Here is a tiny trained network, its code and every weight. The questions are about switching its units off for an input and a class, where a switched-off unit gives its printed mean instead of its output.

import numpy as np


def w(rows, s, z=0):
    codes = np.array(rows[::2]) - 128.0
    scale = np.full(codes.shape[1], s)
    scale[-1] = z or s
    return codes * scale


def norm(h):
    return h / np.sqrt((h * h).mean(-1, keepdims=True) + 1e-5)


def f(y):
    return np.maximum(y, 0)


def log_softmax(a):
    a = a - a.max(-1, keepdims=True)
    return a - np.log(np.exp(a).sum(-1, keepdims=True))


def net(x, mask):
    res = np.array(x, float).reshape(1, 6) / 4 @ E
    u = 0
    for l in range(4):
        y = f(norm(res) @ A[l][:, :-1].T + A[l][:, -1])
        res = res + np.where(mask[u : u + 6], y, B[l][:, -1]) @ B[l][:, :-1]
        u += 6
    return log_softmax(norm(res)[-1] @ U[:, :-1].T + U[:, -1])


A, B = {}, {}
E = w([
[166,255,177,102,23,194,172,174],'x0',
[203,97,232,93,164,123,213,142],'x1',
[119,134,137,134,117,116,130,123],'x2',
[130,138,125,117,138,130,128,112],'x3',
[124,144,138,133,117,110,124,129],'x4',
[136,101,107,141,125,150,157,105],'x5',
],0.0078)
A[0] = w([
[122,79,182,133,97,125,98,97,64],'0.n1',
[125,125,36,81,68,132,81,116,252],'0.n2',
[162,81,108,68,117,70,139,91,110],'0.n3',
[102,129,121,183,147,184,160,82,127],'0.n4',
[146,172,102,100,165,81,108,129,177],'0.n5',
[124,204,147,128,52,254,120,127,109],'0.n6',
],0.0069,0.0024)
B[0] = w([
[155,82,103,71,124,137,102,107,145],'0.n1',
[59,210,145,178,86,128,115,144,225],'0.n2',
[142,163,184,185,160,5,87,165,184],'0.n3',
[133,121,140,134,57,89,110,178,154],'0.n4',
[129,26,82,232,58,146,228,136,165],'0.n5',
[59,52,94,1,63,62,161,234,254],'0.n6',
],0.0063,0.0059)
A[1] = w([
[171,91,208,91,139,73,112,176,82],'1.n1',
[160,84,152,31,109,110,144,132,211],'1.n2',
[153,221,151,105,97,195,190,148,31],'1.n3',
[133,97,116,175,189,178,182,143,10],'1.n4',
[46,141,29,254,121,117,37,88,67],'1.n5',
[92,130,18,96,75,100,34,142,69],'1.n6',
],0.0064,0.0011)
B[1] = w([
[109,113,137,173,232,99,205,123,230],'1.n1',
[206,133,165,180,128,137,104,112,215],'1.n2',
[139,54,137,128,59,219,83,153,185],'1.n3',
[57,212,162,146,145,95,160,148,150],'1.n4',
[222,117,255,158,121,241,38,181,255],'1.n5',
[115,184,87,201,96,174,81,47,230],'1.n6',
],0.0077,0.0065)
A[2] = w([
[133,103,74,31,134,146,116,46,60],'2.n1',
[137,22,127,41,121,69,120,136,120],'2.n2',
[89,149,129,247,44,197,112,124,254],'2.n3',
[147,91,200,152,118,172,151,161,91],'2.n4',
[21,194,1,94,67,95,118,122,92],'2.n5',
[88,58,151,87,208,103,190,174,143],'2.n6',
],0.008,0.0017)
B[2] = w([
[117,215,146,149,102,128,164,125,128],'2.n1',
[124,199,204,118,131,124,220,42,166],'2.n2',
[131,88,114,141,209,135,146,130,254],'2.n3',
[125,135,154,109,99,176,72,95,211],'2.n4',
[94,73,2,116,154,170,172,239,185],'2.n5',
[121,112,95,122,74,84,173,86,219],'2.n6',
],0.0092,0.0089)
A[3] = w([
[64,175,10,137,106,148,142,169,46],'3.n1',
[119,96,152,103,101,65,184,57,198],'3.n2',
[103,119,72,110,107,174,83,185,121],'3.n3',
[105,149,147,155,126,132,125,84,95],'3.n4',
[151,145,172,138,165,141,144,103,102],'3.n5',
[171,147,204,52,49,141,103,96,3],'3.n6',
],0.011,0.0027)
B[3] = w([
[33,20,13,91,111,132,254,182,201],'3.n1',
[94,170,176,129,76,60,136,136,255],'3.n2',
[82,52,110,117,202,12,215,169,208],'3.n3',
[119,146,169,142,214,163,125,150,154],'3.n4',
[104,146,40,151,166,137,113,139,188],'3.n5',
[173,182,106,87,68,251,85,132,191],'3.n6',
],0.0088,0.0095)
U = w([
[126,113,161,198,197,205,18,147,218],'0',
[161,186,66,78,143,95,76,126,9],'1',
[103,158,196,166,149,8,198,97,200],'2',
[115,188,100,60,169,133,111,108,14],'3',
[146,144,99,93,111,103,79,118,3],'4',
[48,72,52,106,126,143,211,233,182],'5',
[143,159,82,94,139,119,101,105,30],'6',
[178,203,194,70,23,240,150,150,177],'7',
],0.014,0.0053)

Each question gives the input, the list of numbers given to net, and the class t.
The units are the neurons (one row each of A and B). Each row of codes is followed by its name. A weight is (code - 128) times the scale printed after its matrix; where a second scale follows, it is the last column's (A, B and U).
mask holds one flag per neuron, layer by layer. A switched-off neuron (its flag False) gives its mean, the last column of its row in B, instead of its output. The means were averaged over made-up inputs and are rounded, as every weight is.
A unit's drop is (log p(t) with every unit on - log p(t) with that unit switched off) / (log p(t) with every unit on - log p(t) with every unit switched off).
most important unit: the unit with the biggest drop
k most important neurons: the k neurons with the biggest drops, biggest first
drop when u is switched off: that unit's drop, to one decimal
input [-1,6,3,-3,-2,8], class 2: most important unit : 1.n5
input [0,8,-4,8,-2,-4], class 2: 2 most important neurons : (1.n1; 1.n5)
input [1,7,-7,7,5,-2], class 7: 2 most important neurons : (2.n3; 2.n4)
input [-3,1,-3,0,6,3], class 2: 2 most important neurons : (0.n2; 1.n6)
input [-6,1,-1,-3,-1,7], class 2: 2 most important neurons : (0.n2; 1.n6)
input [3,1,1,5,4,7], class 7: 2 most important neurons : (0.n2; 1.n2)
input [0,2,3,1,-7,1], class 2: 2 most important neurons : (1.n5; 1.n1)
input [-4,1,-5,-8,-2,-8], class 2: 2 most important neurons : (0.n2; 1.n6)
input [0,-7,7,0,2,-5], class 0: 2 most important neurons : (1.n5; 0.n6)
input [-1,1,8,7,7,2], class 2: 2 most important neurons : (0.n2; 1.n5)
input [0,8,-7,-8,-3,6], class 2: 2 most important neurons : (1.n5; 1.n1)
input [-7,-7,6,-1,0,-5], class 0: drop when 1.n5 is switched off : 1.7
input [-2,1,5,8,-3,-4], class 2: drop when 0.n2 is switched off : 1.4
input [-4,-4,-1,-6,1,5], class 0: drop when 3.n5 is switched off : 0.0
input [3,1,3,5,-6,8], class 7: most important unit : 1.n2
